Here is a tiny trained network, its code and every weight. The questions are about switching its units off for an input and a class, where a switched-off unit gives its printed mean instead of its output.

import numpy as np


def w(rows, s, z=0):
    codes = np.array(rows[::2]) - 128.0
    scale = np.full(codes.shape[1], s)
    scale[-1] = z or s
    return codes * scale


def f(y):
    return y / 2 * (1 + np.tanh(0.7978845608 * (y + 0.044715 * y**3)))


def log_softmax(a):
    a = a - a.max(-1, keepdims=True)
    return a - np.log(np.exp(a).sum(-1, keepdims=True))


def net(x, mask):
    res = np.array(x, float).reshape(1, 7) / 4 @ E
    y = f(res @ A[0][:, :-1].T + A[0][:, -1])
    res = res + np.where(mask, y, B[0][:, -1]) @ B[0][:, :-1]
    return log_softmax(res[-1] @ U[:, :-1].T + U[:, -1])


A, B = {}, {}
E = w([
[130,140,136,122,127,134],'x0',
[135,152,144,116,127,142],'x1',
[135,143,138,121,127,137],'x2',
[178,255,95,167,19,70],'x3',
[147,36,241,75,42,70],'x4',
[51,176,201,244,167,79],'x5',
[62,94,106,183,39,248],'x6',
],0.0096)
A[0] = w([
[164,146,138,96,198,40,4],'neuron 0',
[73,97,166,89,170,161,77],'neuron 1',
[60,165,103,61,40,47,51],'neuron 2',
[10,165,201,198,128,82,106],'neuron 3',
[91,88,158,121,208,193,50],'neuron 4',
[136,204,33,160,30,58,171],'neuron 5',
[92,91,237,57,63,104,161],'neuron 6',
[63,99,138,158,53,174,95],'neuron 7',
[139,97,127,165,106,211,82],'neuron 8',
[214,91,87,91,126,170,84],'neuron 9',
[155,79,54,69,73,131,75],'neuron 10',
[100,132,59,134,194,154,87],'neuron 11',
[71,90,197,246,201,114,116],'neuron 12',
[76,114,89,166,58,214,53],'neuron 13',
[183,118,89,99,206,48,149],'neuron 14',
[118,72,221,135,57,63,116],'neuron 15',
[98,69,164,93,213,161,92],'neuron 16',
[146,76,112,108,184,156,149],'neuron 17',
[187,77,77,87,103,157,48],'neuron 18',
[94,226,46,147,217,183,107],'neuron 19',
[117,82,95,119,152,130,162],'neuron 20',
],0.012,0.0017)
B[0] = w([
[99,163,176,46,161,72,215],'neuron 0',
[161,93,208,133,56,121,193],'neuron 1',
[164,123,123,152,65,96,167],'neuron 2',
[177,195,97,149,211,212,224],'neuron 3',
[166,116,158,161,86,157,213],'neuron 4',
[190,120,187,189,30,175,225],'neuron 5',
[102,19,34,97,117,146,231],'neuron 6',
[25,152,178,71,187,55,206],'neuron 7',
[105,189,145,58,108,79,188],'neuron 8',
[201,159,115,76,233,202,196],'neuron 9',
[135,196,99,152,186,180,198],'neuron 10',
[124,111,64,199,117,75,194],'neuron 11',
[179,138,148,158,193,167,237],'neuron 12',
[49,159,209,44,129,48,223],'neuron 13',
[61,146,200,49,121,91,223],'neuron 14',
[119,78,41,96,152,147,226],'neuron 15',
[174,100,193,184,86,117,226],'neuron 16',
[182,147,168,162,82,147,194],'neuron 17',
[193,159,103,112,186,179,194],'neuron 18',
[103,9,1,118,120,73,247],'neuron 19',
[127,139,140,157,80,150,166],'neuron 20',
],0.0087,0.015)
U = w([
[93,37,56,132,91,137,255],'0',
[136,208,130,151,175,240,86],'1',
[62,161,209,81,109,74,24],'2',
[148,109,198,186,10,173,132],'3',
],0.012,0.0017)

Each question gives the input, the list of numbers given to net, and the class t.
The units are the neurons (one row each of A and B). Each row of codes is followed by its name. A weight is (code - 128) times the scale printed after its matrix; where a second scale follows, it is the last column's (A, B and U).
mask holds one flag per neuron, in row order. A switched-off neuron (its flag False) gives its mean, the last column of its row in B, instead of its output. The means were averaged over made-up inputs and are rounded, as every weight is.
A unit's drop is (log p(t) with every unit on - log p(t) with that unit switched off) / (log p(t) with every unit on - log p(t) with every unit switched off).
The circuit of an input: a set's keep is (log p(t) with only the set's units on - log p(t) with every unit switched off) / (log p(t) with every unit on - log p(t) with every unit switched off). Starting from the 12 units with the biggest drops (on a tie, the unit counted first), units are removed one at a time, each time the one whose removal leaves the highest keep (on an exact tie, the one counted first), for as long as the keep stays at least 0.8.
circuit, biggest first: the units of the circuit, biggest drop first
k most important neurons: the k neurons with the biggest drops, biggest first
drop when u is switched off: that unit's drop, to one decimal
input [2,-2,-1,-6,7,-3,-4], class 0: circuit, biggest first => (neuron 6)
input [-4,4,0,-2,-5,0,-7], class 2: 4 most important neurons => (neuron 14; neuron 0; neuron 6; neuron 15)
input [0,-6,-7,5,4,-6,7], class 2: 3 most important neurons => (neuron 13; neuron 7; neuron 3)
input [2,-4,-7,-8,0,5,8], class 2: 4 most important neurons => (neuron 7; neuron 13; neuron 8; neuron 5)
input [-1,0,-3,4,5,-5,4], class 0: 3 most important neurons => (neuron 6; neuron 3; neuron 12)
input [3,-1,-7,-2,-6,-7,3], class 1: 3 most important neurons => (neuron 9; neuron 10; neuron 6)
input [7,-1,4,-2,-5,-1,-6], class 2: 3 most important neurons => (neuron 14; neuron 0; neuron 6)
input [7,-5,-8,7,-6,5,4], class 3: 2 most important neurons => (neuron 5; neuron 6)
input [-8,-5,6,1,-1,-3,4], class 2: 3 most important neurons => (neuron 13; neuron 3; neuron 12)
input [8,4,5,-3,5,8,6], class 1: 2 most important neurons => (neuron 3; neuron 12)
input [5,3,-2,7,6,-3,-5], class 3: 4 most important neurons => (neuron 5; neuron 19; neuron 2; neuron 7)
input [4,7,-6,-6,7,5,-5], class 0: 2 most important neurons => (neuron 6; neuron 15)
input [-1,-4,7,7,-6,1,2], class 3: 2 most important neurons => (neuron 5; neuron 6)
input [7,-4,-2,8,-3,-2,-1], class 3: circuit, biggest first => (neuron 5)
input [-1,4,5,-8,-4,-7,7], class 3: drop when neuron 1 is switched off => 0.8
input [1,-2,3,-1,6,-7,-1], class 1: drop when neuron 9 is switched off => 0.7
input [0,-2,7,7,-7,7,2], class 0: drop when neuron 17 is switched off => 0.1
